Below is a small trained network, with its code and all its weights. Each question gives an input and a class and asks what happens when units are switched off, that is, made to give their printed mean instead of their output.

import numpy as np


def w(rows, s, z=0):
    codes = np.array(rows[::2]) - 128.0
    scale = np.full(codes.shape[1], s)
    scale[-1] = z or s
    return codes * scale


def f(y):
    return np.maximum(y, 0)


def log_softmax(a):
    a = a - a.max(-1, keepdims=True)
    return a - np.log(np.exp(a).sum(-1, keepdims=True))


def net(x, mask):
    res = np.array(x, float).reshape(1, 3) / 4 @ E
    y = f(res @ A[0][:, :-1].T + A[0][:, -1])
    res = res + np.where(mask, y, B[0][:, -1]) @ B[0][:, :-1]
    return log_softmax(res[-1] @ U[:, :-1].T + U[:, -1])


A, B = {}, {}
E = w([
[219,87,197,60,102,196,113,117,99,148,49],'x0',
[209,141,78,176,150,131,218,86,158,253,157],'x1',
[148,61,134,90,143,110,221,130,243,94,180],'x2',
],0.015)
A[0] = w([
[60,138,132,99,126,112,87,165,95,27,119,28],'neuron 1',
[114,163,106,207,129,143,93,142,33,181,109,199],'neuron 2',
[161,49,207,2,109,170,113,143,140,58,82,112],'neuron 3',
[173,119,128,125,128,142,159,118,149,165,129,8],'neuron 4',
[54,113,117,154,134,113,111,111,170,79,132,104],'neuron 5',
[119,151,138,237,108,136,109,92,123,181,134,147],'neuron 6',
[146,63,164,79,118,154,124,165,134,59,125,107],'neuron 7',
[128,117,119,44,147,136,128,120,159,78,111,107],'neuron 8',
[129,182,146,137,122,145,56,108,25,142,87,14],'neuron 9',
[130,59,122,85,139,106,207,150,248,97,163,18],'neuron 10',
[90,106,147,122,130,110,87,159,111,49,117,198],'neuron 11',
[189,112,146,107,125,126,133,125,86,129,108,37],'neuron 12',
[119,120,145,179,173,160,93,149,93,159,85,137],'neuron 13',
[71,137,104,154,129,107,137,141,163,69,164,2],'neuron 14',
[62,137,130,84,119,119,100,159,108,64,128,183],'neuron 15',
[214,91,176,40,118,168,116,108,96,181,66,129],'neuron 16',
[139,83,159,58,131,101,150,96,235,89,148,137],'neuron 17',
[194,114,161,45,122,169,122,126,99,182,77,8],'neuron 18',
],0.0094,0.0099)
B[0] = w([
[158,163,132,182,135,122,114,33,189,136,172,210],'neuron 1',
[64,171,114,104,136,35,127,77,160,170,129,252],'neuron 2',
[40,165,93,113,146,8,133,168,74,222,69,242],'neuron 3',
[142,114,144,74,120,172,120,194,92,103,98,151],'neuron 4',
[195,100,136,124,140,170,118,96,135,164,112,185],'neuron 5',
[54,146,149,145,125,87,54,140,98,106,110,198],'neuron 6',
[83,180,69,55,162,111,124,179,146,169,122,190],'neuron 7',
[103,115,110,129,136,70,132,196,104,146,152,168],'neuron 8',
[219,79,147,99,135,205,181,191,127,105,117,212],'neuron 9',
[202,145,190,167,92,194,77,11,166,85,174,212],'neuron 10',
[198,91,152,151,93,200,126,132,119,81,151,229],'neuron 11',
[121,155,125,175,118,111,134,85,127,158,166,153],'neuron 12',
[155,97,92,170,127,164,156,121,158,126,179,182],'neuron 13',
[166,129,151,67,104,164,143,192,83,115,79,171],'neuron 14',
[192,95,162,142,119,214,169,87,150,84,145,226],'neuron 15',
[183,82,159,122,114,215,110,141,143,29,153,234],'neuron 16',
[103,108,92,136,146,140,146,203,71,120,86,212],'neuron 17',
[163,148,142,197,121,156,140,21,193,101,185,189],'neuron 18',
],0.012,0.019)
U = w([
[139,211,182,218,111,131,91,2,191,122,186,239],'0',
[187,92,191,103,111,202,164,198,108,84,113,3],'1',
[17,227,87,109,194,19,112,182,92,190,88,137],'2',
],0.0095,0.0024)

Each question gives the input, the list of numbers given to net, and the class t.
The units are the neurons (one row each of A and B). Each row of codes is followed by its name. A weight is (code - 128) times the scale printed after its matrix; where a second scale follows, it is the last column's (A, B and U).
mask holds one flag per neuron, in row order. A switched-off neuron (its flag False) gives its mean, the last column of its row in B, instead of its output. The means were averaged over made-up inputs and are rounded, as every weight is.
A unit's drop is (log p(t) with every unit on - log p(t) with that unit switched off) / (log p(t) with every unit on - log p(t) with every unit switched off).
The circuit of an input: a set's keep is (log p(t) with only the set's units on - log p(t) with every unit switched off) / (log p(t) with every unit on - log p(t) with every unit switched off). Starting from the 12 units with the biggest drops (on a tie, the unit counted first), units are removed one at a time, each time the one whose removal leaves the highest keep (on an exact tie, the one counted first), for as long as the keep stays at least 0.8.
units of the circuit, in order: the units of the circuit, biggest drop first
unit that matters most: the unit with the biggest drop
k most important neurons: the k neurons with the biggest drops, biggest first
drop when u is switched off: that unit's drop, to one decimal
input [8,3,-2], class 0: unit that matters most -> neuron 18
input [1,-7,1], class 2: 3 most important neurons -> (neuron 3; neuron 16; neuron 7)
input [1,-2,-4], class 1: 3 most important neurons -> (neuron 9; neuron 10; neuron 18)
input [-5,0,6], class 1: 3 most important neurons -> (neuron 17; neuron 14; neuron 2)
input [2,0,-7], class 1: 4 most important neurons -> (neuron 9; neuron 1; neuron 10; neuron 16)
input [5,-7,2], class 2: 2 most important neurons -> (neuron 3; neuron 7)
input [-8,0,6], class 1: 4 most important neurons -> (neuron 14; neuron 17; neuron 2; neuron 1)
input [3,8,5], class 1: 4 most important neurons -> (neuron 4; neuron 2; neuron 1; neuron 17)
input [-5,-5,1], class 1: 3 most important neurons -> (neuron 14; neuron 2; neuron 10)
input [2,7,5], class 1: 3 most important neurons -> (neuron 4; neuron 2; neuron 1)
input [2,6,2], class 1: 3 most important neurons -> (neuron 2; neuron 1; neuron 4)
input [-4,0,1], class 1: 2 most important neurons -> (neuron 1; neuron 2)
input [-8,2,-1], class 2: drop when neuron 7 is switched off -> 0.0
input [5,-6,4], class 2: units of the circuit, in order -> (neuron 3)
input [-2,-3,2], class 1: drop when neuron 2 is switched off -> 0.8
input [3,-4,1], class 2: drop when neuron 3 is switched off -> 0.9
